Below are the code and all the weights of a small trained network. Each question names an input and a target symbol and asks about switching units off, where a switched-off unit gives its printed mean instead of its output.

import numpy as np


def w(rows, s, z=0):
    codes = np.array(rows[::2]) - 128.0
    scale = np.full(codes.shape[1], s)
    scale[-1] = z or s
    return codes * scale


def norm(h):
    return h / np.sqrt((h * h).mean(-1, keepdims=True) + 1e-5)


def f(y):
    return np.maximum(y, 0)


def softmax(a):
    e = np.exp(a - a.max(-1, keepdims=True))
    return e / e.sum(-1, keepdims=True)


def log_softmax(a):
    a = a - a.max(-1, keepdims=True)
    return a - np.log(np.exp(a).sum(-1, keepdims=True))


def net(x, mask):
    ids = ['αβδεζηλμπψω'.index(c) for c in x.split()]
    T = len(ids)
    res = E[ids] + P[:T]
    q, k, v = (norm(res) @ M[0].T for M in (Q, K, V))
    z = softmax(np.where(np.tri(T) > 0, q @ k.T / 3**0.5, -1e9)) @ v
    res = res + np.where(mask[0], z, O[0][:, -1]) @ O[0][:, :-1]
    y = f(norm(res) @ A[0][:, :-1].T + A[0][:, -1])
    res = res + np.where(mask[1:13], y, B[0][:, -1]) @ B[0][:, :-1]
    return log_softmax(norm(res)[-1] @ U[:, :-1].T + U[:, -1])


Q, K, V, O, A, B = {}, {}, {}, {}, {}, {}
E = w([
[242,117,87,254,116,122,90,137,143,124,175,75],'α',
[166,144,109,119,178,103,175,83,93,141,173,144],'β',
[148,89,150,128,149,158,153,171,126,118,125,131],'δ',
[126,86,120,165,156,133,136,159,145,107,92,108],'ε',
[95,96,93,150,107,107,87,135,112,95,138,91],'ζ',
[112,112,71,106,103,121,122,175,98,155,85,134],'η',
[145,142,126,99,97,133,125,121,92,136,121,83],'λ',
[134,139,132,134,119,156,136,212,88,100,113,162],'μ',
[110,57,122,141,144,137,130,171,132,106,116,143],'π',
[140,194,69,137,152,64,157,108,155,112,109,142],'ψ',
[107,143,84,110,108,72,162,96,82,120,184,157],'ω',
],0.027)
P = w([
[132,133,76,130,125,97,86,107,192,165,189,111],'0',
[96,157,246,113,126,58,175,159,174,202,199,127],'1',
[177,77,106,138,133,46,165,89,142,53,113,78],'2',
[90,127,99,220,99,192,145,3,165,159,156,179],'3',
[174,212,141,115,197,103,55,211,132,66,174,128],'4',
[128,83,111,158,138,137,189,85,105,84,128,108],'5',
],0.011)
Q[0] = w([
[79,172,103,164,146,215,112,78,146,192,159,170],'H1',
[156,123,157,162,54,169,67,139,213,177,92,151],'H1',
[112,48,96,214,2,167,252,66,108,127,73,127],'H1',
],0.0081)
K[0] = w([
[103,147,255,158,138,19,155,189,112,164,130,124],'H1',
[157,129,169,72,143,100,3,144,167,173,132,62],'H1',
[65,172,146,163,116,185,98,110,175,215,162,164],'H1',
],0.0092)
V[0] = w([
[82,37,135,127,177,161,158,154,226,44,185,155],'H1',
[238,173,209,208,126,139,111,151,208,175,88,96],'H1',
[207,78,202,91,137,192,183,100,89,106,253,163],'H1',
],0.0071)
O[0] = w([
[153,112,181,141,104,53,95,92,57,201,53,190,65],'H1',
[96,65,100,112,184,113,111,198,72,121,104,38,4],'H1',
[143,117,120,81,105,11,166,199,170,115,99,131,128],'H1',
],0.011,0.0022)
A[0] = w([
[131,178,79,138,180,147,165,46,60,124,255,194,190],'N1',
[118,140,86,76,142,206,159,169,172,84,153,78,85],'N2',
[145,192,106,139,190,63,171,56,138,138,151,217,136],'N3',
[121,117,128,238,104,172,81,96,163,162,140,110,222],'N4',
[205,103,210,127,81,146,156,129,151,183,178,43,253],'N5',
[151,116,204,180,74,155,65,68,82,170,70,184,95],'N6',
[81,157,120,68,156,198,88,113,189,30,175,99,164],'N7',
[93,76,127,145,39,159,168,174,118,133,77,162,145],'N8',
[122,185,113,124,109,52,168,87,211,103,159,203,190],'N9',
[155,87,137,131,167,69,112,129,46,183,130,103,178],'N10',
[101,69,121,84,142,138,78,216,88,176,41,74,84],'N11',
[83,163,148,116,115,148,99,123,78,91,95,61,198],'N12',
],0.009,0.0044)
B[0] = w([
[108,123,152,119,132,24,192,81,64,86,128,152,252],'N1',
[55,84,150,120,60,92,93,113,152,148,131,134,219],'N2',
[34,159,90,248,133,74,188,2,108,85,158,94,205],'N3',
[224,172,136,55,141,140,126,211,90,87,108,167,207],'N4',
[149,137,49,153,139,142,71,189,122,97,92,141,207],'N5',
[72,103,147,81,126,160,39,155,207,110,106,45,188],'N6',
[80,127,116,150,70,154,156,133,156,203,90,157,238],'N7',
[206,166,77,142,116,134,55,139,130,98,113,73,161],'N8',
[81,147,109,78,246,100,170,70,130,156,106,129,217],'N9',
[157,181,150,176,112,161,224,58,189,147,199,189,200],'N10',
[144,125,166,92,128,121,166,101,101,125,186,91,179],'N11',
[123,58,114,135,198,153,154,180,142,167,126,164,169],'N12',
],0.0093,0.011)
U = w([
[87,216,101,204,195,142,204,32,165,162,165,119,128],'α',
[158,120,221,143,15,42,204,119,108,145,175,145,124],'β',
[97,88,156,90,184,179,196,174,71,129,236,39,52],'δ',
[53,121,112,166,29,164,120,160,224,146,168,98,190],'ε',
[146,115,205,134,165,239,98,71,126,200,189,79,242],'ζ',
[111,158,157,74,131,145,22,116,118,47,101,106,191],'η',
[173,190,143,116,37,250,173,69,143,139,168,253,70],'λ',
[128,151,81,17,199,102,139,195,184,107,55,137,3],'μ',
[238,190,43,207,113,172,103,161,153,119,240,118,151],'π',
[99,78,105,141,194,180,124,182,13,167,58,175,136],'ψ',
[137,164,182,231,60,131,40,54,199,190,81,150,70],'ω',
],0.0056,0.0024)

Each question gives the input, a string of symbols that net reads in full, and the target symbol t.
The units are the heads (3 rows each of Q, K, V and O) and the neurons (one row each of A and B). Each row of codes is followed by its name. A weight is (code - 128) times the scale printed after its matrix; where a second scale follows, it is the last column's (O, A, B and U).
mask holds one flag per unit, heads first, then neurons. A switched-off unit (its flag False) gives its mean, the last column of its rows in O or B, instead of its output. The means were averaged over made-up inputs and are rounded, as every weight is.
A unit's drop is (log p(t) with every unit on - log p(t) with that unit switched off) / (log p(t) with every unit on - log p(t) with every unit switched off).
The circuit of an input: a set's keep is (log p(t) with only the set's units on - log p(t) with every unit switched off) / (log p(t) with every unit on - log p(t) with every unit switched off). Starting from the 12 units with the biggest drops (on a tie, the unit counted first), units are removed one at a time, each time the one whose removal leaves the highest keep (on an exact tie, the one counted first), for as long as the keep stays at least 0.8.
units of the circuit, in order: the units of the circuit, biggest drop first
unit that matters most: the unit with the biggest drop
top k neurons: the k neurons with the biggest drops, biggest first
drop when u is switched off: that unit's drop, to one decimal
input ψ δ λ, target ψ: unit that matters most : H1
input η λ η ε, target ε: units of the circuit, in order : H1, N2, N9
input λ ω β β λ, target μ: units of the circuit, in order : H1, N3, N9
input π δ δ δ, target β: units of the circuit, in order : H1, N11
input β α π, target μ: top 2 neurons : N3, N1
input λ η ζ, target ε: units of the circuit, in order : H1, N7, N3
input α λ λ, target δ: units of the circuit, in order : H1, N11
input β λ ζ, target μ: units of the circuit, in order : H1, N3, N9
input α ψ μ η ζ, target π: units of the circuit, in order : N1, N9, N6
input λ λ λ λ, target ε: units of the circuit, in order : H1, N2
input λ δ δ δ π, target β: units of the circuit, in order : H1, N10
input η α π, target λ: units of the circuit, in order : H1, N4
input π δ δ μ, target β: units of the circuit, in order : H1, N11
input λ ζ ε λ, target η: unit that matters most : N6
input δ λ λ λ μ, target ε: units of the circuit, in order : H1, N2, N7
input δ ω ζ ζ ζ, target η: units of the circuit, in order : H1, N6, N4
input η λ ζ, target λ: top 3 neurons : N4, N7, N3
input ψ λ η, target ψ: top 2 neurons : N10, N12
input μ ε π, target π: top 2 neurons : N8, N1
input λ λ η ψ δ, target λ: top neuron : N7
input ζ ω ω δ ε η, target β: top 2 neurons : N10, N11
input δ η η δ, target λ: top 2 neurons : N4, N3
input β η α λ, target λ: top 2 neurons : N4, N3
input α ψ ζ, target δ: top 2 neurons : N11, N3
input η ε ψ λ λ, target ψ: top 2 neurons : N12, N10
input λ η π, target ε: drop when H1 is switched off : 0.9
